In the rows, 128 means zero.
[143  89 166 137 109 134 129 130 124  89 123 131  93 139 104 108 155 118
 142 124 136 173 148 145  91 131 119 135 103 127 135 145 119 111 133 163
 128 101 133 125 155 108  99 162  99 161 123 153 145] : U
[115 126 143 124 117 134 115 155 126 142 112 129 112 126 131 124 113 115
 101 109 124 122 112 149 158 124 145 123 124 150 143 116 132  99 138 135
 109 136 118 130 151 122 127 123 119 101 111 135 127] : R
[137  88 191 103 108 120 148  89 121 144  98 128 130 122 146 135 165 125
  70 175 157 100 150 155 110 127 133 150 146 143 150 105 140 116 106 155
 124 118 130  97 138 121 123 150 121 136 140 137  84] : Y
[121 105 151 108 119 145 115 142 142 130  92 154 135 140 125 119 129 119
 131 135 137 111 116 165 137 126 127 122 125 134 142 107 131 128 132 137
 119 128 126 133 137 112 134 128 146 121 133 139 128] : V
[148  42 148 141 109 133 116 135 104 110  97  98 121 144 126 143  77 117
 120 142 172 104 136 128 150 120 151  94 119 148 162 148  84 108 106 152
 155 145 145 112  96 120 118  69  83 139 156 112 114] : V
[ 98  89 164 102  71 133 155 113 116 134  96 152 136 145 116  94 145 151
 134 147 173 104  93 126  88 145 114 140 130 129 161 146 135  97 162 151
 129  82 116 140 151 134 144 102 102 136 123 157 113] : H
[147 129 194  92 126 120 151 163 114 140 132 110 120  99 114 149 124 124
 165 127 159 138 144 146 132 111 147 116 123 144 142 124 121 112 115  95
 142  82 150 118 122 120 107 115 134 155 136 121 139] : M
[154 250  68 118 180 103 110  32 119 142 176 117 117 147 136 101 128 137
 120 135 113 122 110 111 138 113 160 145 130 141 141  94 105 111 174 148
 136 172 162  97  67 149 172  76 177 131  94 111 103] : V
[126 147 162 113 188 111 105 148 159 115 145 134 119 156 135 133 146 120
 172 102 104 146 122  84 146 121 117 112 112 133 115  93 129 143 131  98
 109 159 111 168 130 127 116 148 149 107 133  97 137] : V
[141  86 117  99 134 125 162 145 161 156 127 177 114 143 150 123 130 155
  93  89 160  90 143 154 152 137  91 166 127 127 116  90 180 142  91 102
  84  99 131 177 152  98 161 159 147 137 127 186 143] : A
[177 105 155  82 134 121 134  90 130 122  98 144 126 137 164 103 145 131
 125 128 121 106  60  98 100 149 141 144  86 148 176 106 112 122 139 129
 103 131 133 148 142 124 132 137 126 139 144 133 107] : H
[134 188 143  91  94 113 118 154 140 153 157 101 102 153 126 101  93 130
 114 124 153 169 152 126  92 181 105 137 138 132 141 108 144 110 138 107
 113  80 107 129 170 117 121 139 172 139 107 115 119] : K
[146 109 116 105 160 138 120 183 165 173 108 133 126  94 167 124 148 141
 152 144 129  87  82 119 150 142 157 113 124 129 167  67 127 133 129 131
 112 105 121  96 118 130 110 163 140 121 124 141 117] : M
[139 110 167 123  94 128 121 176 135 147 132 130 145 137 128  79 145 100
 117 139 158 141 136 104 161 143 118 125 136 132 176 176 113 103 109 130
 110 104 107 118 142 141  90 143 113 113 116 106 151] : K
[113 108  96 155  87 156 156 159 141 148 103 109 142 152 157  98 106  93
 126 135 135  85 115 124 113 137 110 118 132 146 124 139 126 121 113 141
  99  96 109 161 161 136 169 110 133 119 131 157 144] : S
[133 100 142 155 167 122 145 160 113 145 151 133 132 107 124 147 160  86
 135 151 148 110 112 131 146 123 152 123 141 176 145 146 134 133 101 147
 117 115 123 121 142 148 121 170 123 144 140 169 109] : U
[ 88 150 181  83 131 163 131 154 136 132 116 164  96 111 124 137 143 132
  99 156 155 111 161 155  60 150 117 140 100 148  73 136 125  90 128 162
  89 105 150 107 174 114 119 199 149 139  99 133 169] : E
[144 120 166  99 120  90 130 143 120 137 148 119 124 105  95 125 112  91
 138 149 149 138 117 155 160 115 113 107 123 145 136 124 113 137 133 100
 150 102 135 119 124 148 107 128 117 137 140  97  91] : M
[122  87  82 186 124 145 126 151 115 157 150 123 173 107 133 108  67 101
 141 152 179 127 130 116 151 140 145 108 139 131 105 191 129 123 107 118
 113 125 164 130 124 142 160 119 110 130 128 129 129] : H
[125 156 131  82  87 129 138 112 158 142 167 113 149 123  83 157  89 103
 142 158 150 129 144 124 130 152 125 104 115 129 122 131 109 140 131 129
 134 119 139 124 160 108 114 105 116 152 161 139 132] : A
[130 112 164 113 124 138 132 160 134 142 108 139 129 143 143 146 145 138
 117 147 142  94 109 160 131 131 126 130 142 132 153  98 138 121 121 139
 127 116 118 139 144 118 128 120 163 106 131 128 134] : K
[119 130 119 120 128 129 164 120 140 128 122  83 117 104 148 114 178 113
  87 116 132 164 252 171  83  94 133 153  93  97 138 114 137 121 142 111
 102 116 198 107  97 113 136 157 175 155 135 161 150] : U
[137  75 151  97 124 133 137 131 133 128 121 111 130 125 125 108 125 117
 123 103 142 106 120 139 115 128 136 115 129 138 184 130 115 113 115 136
 120 123 113 116 143 121 130  95 132 128 133 115 115] : H
[133 136 150 114 118 131 135 137 120 144 102 144 132 143 148 117 118 119
 107 128 144  85  97 116 124 131 126 126 117 145 134 110 119 116 127 144
 102 119 115 144 129 116 134 133 139 128 115 137 135] : A
[116  74 107 167 124 120 136 165 116 171 135 159 142 130 136 103 114 124
 124 156 202 115 147 166 146 115 116 127 132 158 159 121 123 125  96 126
 135 111 135 115 147 118  93 168 117 138 120 186 119] : M
[139 101 146 105 135 134 132 142 128 135 111 139 119 136 117 120 131 138
 114 134 138 105  81 150 118 136 119 121 112 140 139 110 114 107 132 137
 115 119 118 129 161 122 131 138 137 107 120 128 123] : H
[138 111 128 123 132 129 121 137 140 102 101 160 105 158 135 111 133 141
 118 108 142 148 154 204 135 138 154 159 125 160  94 132 155 117 119 146
 106 122 151 146 102 117 114 178 145 124 116 126 143] : Q
[132 142 122 105  68 148 141 141 148 159 125 156  94 125 158 114 122 140
 132 108 146 111 100  79  91 141 162 143  88 133 161 144 138  67 127 117
  83  87 132 121 136 138 123 161 116 114 120 173 125] : R
[149 108 153 110 125 135 121 163 132 149 106 131 111 144 128 128 132 124
 117 119 148  89  82 126 151 138 125 130 118 154 153 117 123 114 113 120
 128 124 116 134 152 120 136 106 133  99 134 125 134] : Y
[ 72 139 102 135 161 135 160 111 156 156 140 109 137  81 149 130 129 177
 129 113 143  92 138  86 136 126 143  96 159 102 140  91 145 140 110 168
 121 162 119 176 172 151 145 120 128 161 102 162  90] : Q
[107 166  88 155 125 119 142 149 126 148 143 146 152  94 148  98 147 150
 134 140 112 142 119 138 146 133 151 143 160 145 147 113 120 142 141 128
 109 150 136  87 108 149 119 160 106 136  99 153  94] : M
[130 101 133 114 105 137 114 121 137 136 114 148 145 138 135  95 116 104
 106 129 142 116 126 143 133 129 112 122 128 134 157 125 125 118 126 172
 114 107 114 126 138 108 130 136 121 124 126 136 145] : A
[134 136 128  86 141 138 131 112 172 140 124 144 125 145  98 168 143 138
 134 135 160 124 145 102  94 166 188 143 127 151 125 151 160 138 157  95
 120 137 135 129 135 143 125 148 165 133 166 166 113] : H
[119 115 161 105 103 132 148 144 141 150 134 133 118 134 115 135 127 112
 101 116 119 126 158 147 133 127 120 120 128 109 134 120 131 131 126 118
 131 119 118 106 166 127 131 124 133 116 127 149 124] : M
[134  93 134 129 130 132 176 129  88 152  86 117  79 120 112 122 142 119
  89 136 150 131 193 168 109 126 116 120 123  83 102 136 137 106 132 108
 132 125 129 105 144 132 119 139 135 157 141 160 148] : Q
[138 123 137 155 110 126 119 144 125 125 140  70 138 122 108  95  96  78
 162 135 194 129 146  93 123 139 132 113 130 149 148 184 133 117 101 132
 137 122 122 116 134 132  99 109 153 139 131 118 136] : Y
[140 122 149 119 117 139 117 137 137 145 116 179 119 138 120 112 122 128
 104 128 145 101 103 153 131 121 111 129 135 138 145  89 124 113 115 158
 102 132 116 120 153 113 130 139 129 126 103 141 122] : A
[165 102  91 123 114 115  99 160 143 154 118 120 139 110 100 120 112  89
 176 158 164 146  99 108 165 144 132  91 118 150 109 155 113 126 130 133
 133 120 149  88  97 133  93 174 133 126 151 136 127] : Y
[152 149 167 113 121 125 105 147 143 129 147 119  87 163 132 111 111 100
 137 104 137 140 168 126  83 150 150 160 116 145 122 119 139 105 125 119
 100 110 138 123 120 109 107 164 184  85  95 107 155] : Y
[126 110 128  95  75 144 152 144 157 142 122 147 126 148 133 146 124 100
 126 136 125 123 115 125 102 151 156 140 107 143 122 127 131 131 134 166
 114  84 153 119 142 127 129 178 175 131 136 208 125] : U
[116 147 154 120 126 120 118 130 135 130 117 147 119 117 128 133 101 115
 108 131 142 121 164 129 138 133 147 146 142 173 129 124 136 129 130 127
 128 157 129 157 117 116 131 158 117 139 128 136 130] : R
[114  61 148 104 101 127 128 135 131 161 120 143 144 135 150 129  92 139
 155 170 178  95  98 162 129 152 136 101 154 160 126 129 130 108 121 187
 128  76 148 125 152 126 140 116 125 142 128 120 120] : E
[134  93 113 113 132 138 118 136 127 154 128 153 141 132 136 120 118 130
 110 119 132 109  99 164 131 132 140 129 132 134 152 111 110 109 122 132
 106 136 121  90 123 109 128 114 133  97 121 121 120] : H
[143  89  87 133 168 118  80 157 139 134 128  94 110 131 142 108  72  93
 141  97 129 187 158 105 168 167 120 115 162 135 123 114 165 147 147  86
 114 127  82 124  98 133 117  89  85 145 142  80 107] : S
[143  84 123 119 118 116 136 146 156 132 128 114 104 126 107 137 119 130
 104 162 125  72 121 163 154 138 119 109  96 128 154 121 110 140 126 137
 130 150 155 131 157 128 137 136  92 126 128 119 121] : E
[133 150 125 119 135 128 128 125 122 139 151 101 111 120 115 140 114 146
 110 139 163 140 139 115 135 116 134 130 133 118 128 148 137  99 132  99
 128 131 151 104 141 154 120  78 135 142 113 102 115] : K
[152 145 155  86 127 132 150 118 157 123 145  87 109 132 126 100 173 141
 119 130 151 101 131 108 106 147 107 180  95 150 162 138 134 104  93 128
 116 101 136 107 193 103 124 124 137 148 121 145 157] : Y
[121 137 166 114 133 161 127 169 123 145 103 159 115 135 136 152 131 128
 102 150 115 104 116 160 136 130 145 123 132 143 146  81 127 122 120 144
 117 129 118 134 146 121 141 139 136 109 122 141 139] : E
[137 135 155 129 117 125 126 153 129 134 156 126 156 119 114 129 105 132
 141 127 137 126 113 124 156 132 142 116 122 147 130 156 104 132  98 130
 131 128 144 135 165 135 113 140 124 112 106 128 126] : M
[130 122 151  93 115 134 123 142 139 147  97 133 131 136 127 138 130 150
 109 133 135 112 136 130 134 122 121 141 157 124 147 115 138 121 133 117
 126 116 113 145 147 114 134 105 141 124 122 131 146] : K
[116 112 116  95 111 132 151 155 149 125 158  91  64 156 152 112 112 153
 130  70 138  91  68 137 118 143 136  97  60 104 140 129 141  96 147 105
 109  87 138 170 176 131 122  98 135 134  74 101 110] : K
[145  68 165 113 173 104 180  80 127 109 123  86 116 102 108 135 163 139
 128 153 132  80 159 139 126 147 125 113 158 108 123 135 153 171 122 156
 169 138 122 118 149 121 134 151 124 222 132 129 112] : A
[127 113  74 166 183 115 111 113 114 126 146  96 103 161 124  80 151 122
 132 105 137  95 198 167 134 144 142 102 141 151 141 184 150 118 146 147
 151 176 111 129 115 134 147 160 126 118  96 120 147] : R
[142 177 170  76 134 122 146 128 135 123 113 161  99 113  84 109 131 157
 143 145 107 130 128 119 163  95 117 169 154 156 128  95 169 115 145  91
  90 116 142 172 159 152 154 144  78 153  66 166 125] : V
[157 158 130  95 165 151  96 152 102 153 144 159 110 137 108 162  83  94
  95 140 147 179 140  81 177 147 155 148 148 163  91 102 123 138 118  71
 125 139 124 122 107 173 111 105 122 127 139 131  89] : S
[120  90 102 149 126 146 144 140 108 143 134 143 137 109 166 128  98 125
 103 136 159 145 183 142 129 117 128 110 142 116 164 130 123 124  99 114
 134 157 135 124 103 129 106 133 119 131 156 133 132] : K
[126 126 140 128  94 135 118 133 124 134 120 123 133 139 126 147 129 110
 101 126 131 122 116 175 127 124 128 117 133 131 148 138 140 106 140 159
 117 114 129 128 141 116 151  97 148  97 134 135 129] : K
[126 120 130 123 119 133 118 149 128 144 102 162 130 138 140 119 116 142
 109 100 139 127 104 134 128 127 119 112 143 149 139 109 122 112 128 154
 109 125 117 122 133 123 142 139 139 127 126 135 126] : A
[ 90 146 168 103 124 151 139 144 123 110 135 137  76 124 104 122 122 122
  91 105 136 114 189 119  94 143 132 129 143 131  99 150 142 104 112 164
 123 109 103 156 133 155 148 167 109 132  89 126 121] : Q
[125 107 176 111 118 124 125 152 134 145 130 129 126 114 113 114 146 131
 120 114 144 113 140 148 129 132 111 129 141 123 161 120 123 126 121 142
 131 101 117 125 169 121 138 119 126 118 115 135 124] : M
[114 133 152 135 114 136 138 148 132 141  99 139 139 128 131 120 146 134
  94 133 123 124 101 152 152 117 138 152 128 140 162 124 137 111 109 144
 123 117 120 121 162 125 126 134 130 127 124 145 133] : Q
[133 131 111 165  75 141 146 139 152 153 145 120 135 153  98 120 125 111
 117 147 142 105  75 136 145 145 159 133 116 141 146 180 140 122 114 128
 130 105 124 126 200 133 127 147 139 102 122 172 126] : Y
[127 148 143 121 116 120 135 122 121 139 129 127 131 139 132 133 162 133
  94 130 126 140  93 167 140 129 116 121 122 127 159 117 133 116 143 135
 121 122 116 136 167 122 130 111 139 116 139 132 113] : K
[109 131 122 104 152 148 130 113 127 117 138 147 136 130 116 127 121 119
  96 125 142 114 170 151 127 113 124 107 128 152 127 159 120 133 108 132
 165 147 123 114 111 124 136 153 122 172 135 103 136] : A
[124 108 157 134 123 121 103 117 153 146 151 135 128 133 129 137  88 103
 103 135 184 162 190 113 188 115 161 115 145 154 148 125 136 107 114 150
 140 133 148 157 110 134 117 118 104 113 147 125 125] : R
[135  78 175 138 120 134 138 160 129 139  94 136 127 136 136 129 122  97
 107 136 133 128 122 137 134 104 126 129 122 135 160 115 124 120 117 137
 125 127 130 111 160 127 113 126 149 128 136 144 138] : U
[166 165 122 111 178 111  68 122  92 140  86 177 131  94 127 114  57  96
 187  91 187 151 126  74 113  86 106 103 143 176 172 125 154 113 152  90
 128 150 112 180  54 141 139 107 162 139 169 113 156] : A
[137 145 145  99 110 142 146 131 132 143 120 151 123 128 119 128 136 113
 108 128 118 131 115 167 148 148 119 132 119 131 115  95 132 136 135 127
 114 111 129 152 141 118 145 131 123 138 124 152 118] : S
[120 182 169 124 107  99 108 113 149 120 120  78 143 156 132 103 119 145
 133 127 156 169 133  83 123 143 151 126 102 113 119 136 133 123 168  91
 107 113 149 174 125 144 122 114 165 128 117  82  96] : V
[125 129 122 107 125 132 124 132 109 140  90 154 145  95 108 147 117 105
 139 175 167 122  98 112 134 113 106 144 121 176  97 153 125 128 128 105
 147 121 143 124 122 117 124 144 113 157 168 156 149] : Y
[138 128 121 180 134 117 100 139 148 151 146 144 127 154  99 148 106  82
 168 148 135 130 133 124 124 117 150  95 170 141 104 131 117 144 133 136
 136 160 115 106 115 129 138 120 140 147 133 117 110] : U
[176 154 120 141 161 139 135  90 129 131 107 124 146 104 126 132 134 196
 135 170 128 148 210 178 130  93 182 123 167 143 179 115 133 118 132  94
 129 191 190 109 111 141 139 122  80 161 138  99 140] : A
[ 90 136 129 129 112 127  91 142 147 114  99  97 160 120  88 115 140  70
 157 112 128  99  87 126 161 137 112  78 153 128 100 193 166 131 159 177
 123 115  78 102  90 135 179  94 143 132 125 105 104] : V
[132 100 126 126  94 151 108 120 148 132 123 125 131 107 124 110 160  78
 120 125 143 115 126 142  91 121 133 118  94 117 194 145 101 122 128 154
 126 118 118  77 151 112 117 110 121 135 165 152 119] : M
[112 201 156 104 152 137 172 134  90 111 147 139 110  84 130 124 150 106
 120  90 140 161 180 217 132 121 137 153 128 152 130 125 169 102 140  96
 105 110 135 134  42 130 132 113 136 129 130 104 146] : S
[131 114 111 151 132 124 150 141 126 143 140 113 123 131 123 121 143 145
 138 118 143 152 113 115 133 152 126 135 131 141 113 156 114 142 124  85
 128 148 153 137 197 134 137 111 123 146 156 138 133] : Y
[128 142 116  70 158 139 144 107 145 147 114 114 109  99 122 155 113 165
 117 141 143  41 168 159  81 125 130 130  99 107 150  91 150 167 144  68
 169 154 162 154 156 130 170 114 173 157 130 144 104] : M
[133 109 149  99 100 153 125 149 137 139 110 126 112 126 108 124 125  92
 118 128 133 127 105 131 136 145 136 122 142 150 127 120 116 125 124 160
 128 111 125 115 171 126 136 115 142 124 136 153 130] : Y
[ 89 123 207 141  96  88 122 142 124 147 168  99 127 115 106  94 106  73
  92  52 183 179 212 149 112 117  73 106 124 102 155 156 158 130 108  91
 126 131 114 101 175 110 128  89 159 175 110 100  80] : M
[132 113 140 127 135 143 118 136 128 129 122 134 132 133 123 112 125 116
 112 116 140 134  86 138 136 134 132 111 101 143 160 121 109 113 136 143
 120 150 140 122 159 126 140  99 132 120 132 127 122] : H
[130 117 105 101  93 134 142  97 137 110 158 109 130 118 110 102 208 139
 160 148 132  96  82 127  93 147 123 150 102 136 183 128  94 148 125 158
 147  92 143 153 166 127 140 134 109 138 151 173  92] : Y
[146 131 110 148  95 105 147 134  94 126 125 125 136 110 116  94  63  87
 138 144 156 128  79 147 159 106  90 136 127 180 134 147 146  99 116 134
 106  94 127 137 118 146 124 118 101 135 103 146 114] : S
[102 163 118  98  89 158 120  90 146 146 154 130 140 144 149  92 123 155
 110 114 127 134 139  94 131 178 158 146 129 133 182 145 141 109 148 157
 119 135 127 157 201 139 161  88  88 116 114 169 120] : R
[138 109 139 145 107 129 175 139 137 152 120 116 131 117 142 114 155 117
 112 147 139  83  53  70 122 134 132 127 137 141 128 108  71 133 101 179
  94 101 129 129 193 133 138 133 142 175 130 178 117] : A
[126  79 169 137 119 157 102 135 114 124 104 148 148 113 125 142  82  97
 144 157 154 140 125 119 131 127 158 118 161 146 128 157 111 119 109 145
 134 139 139  87 125 134 125  91 120 145 158 108 124] : V
[132 112 145 137  99 121 127 137 129 142 104 130 137 109  94 111 114  93
 144 149 162 135 129 155 147 123  91  73 126 118 121 148 130 135 141 127
 145 137 121 113 158 130 130 111 102 159 148 134 115] : M
[104 109 139  99  96 151 109 141 132 117 120 135 133 140 134 131  78 129
 156 115 163 155 217 120 102 157 147 132 149 125 120 154 148 119 129 118
 142 126 121 150  89 128 108 131 149  87 157 124 156] : R
[130 179 147 122 177 132 139 112 122 100 142  53 105  81 107 153 162 155
  98 137 119 102 118 135 126  80 102 141 104  83 172  61 142 143 105  87
 131 136 103 161 161 123 141  62 141 148 126 106  91] : E
[128 120 162 140  80 137 152 164 138 126 143 129 122 112 143 146  91 126
  97 135 189 136 162 128 146 148 168 120 148 164 165 138 133 107  71 162
 104 109 139 128  86 146 127 130 107 135 151 131  90] : E
[164 149 164  75 107 130 114 112 127 137  89 160 121 125 116 122 100 124
 116  97 117 179 130 111 129 136 131 150 160 164 100 136 130 109 128 119
  75 130 144 114 164 123 163 110 137 161 132 155 129] : V
[156 129 170 137 161 127 136 137 113 137 133 122 126 104 117 124 121 100
 127 135 184  85  83  89 120  92 121 140 129 173 165 124 115 106  83 136
 132 136 159 104 137 148 171  79 177 175 122 129 104] : H
[ 89 130 127 169 105 119 122 137  98 133 125 137 146  93 128  98  21  97
 111 165 186 134 139 149 132 133 111 146 168 178 123 143 142 128 105 165
 141 136 154 140 148 145 151 111 126 173 114 126 105] : Q
[165 191 149 117 108 145 154 121 126 159 140 147 124 109 134 101 135 163
 115 142 134 149 170 164 105 178 145 135 119 153 129 153 130  90 127 120
  79 111 178 152 171 135 166 179  77 142 104 136 146] : S
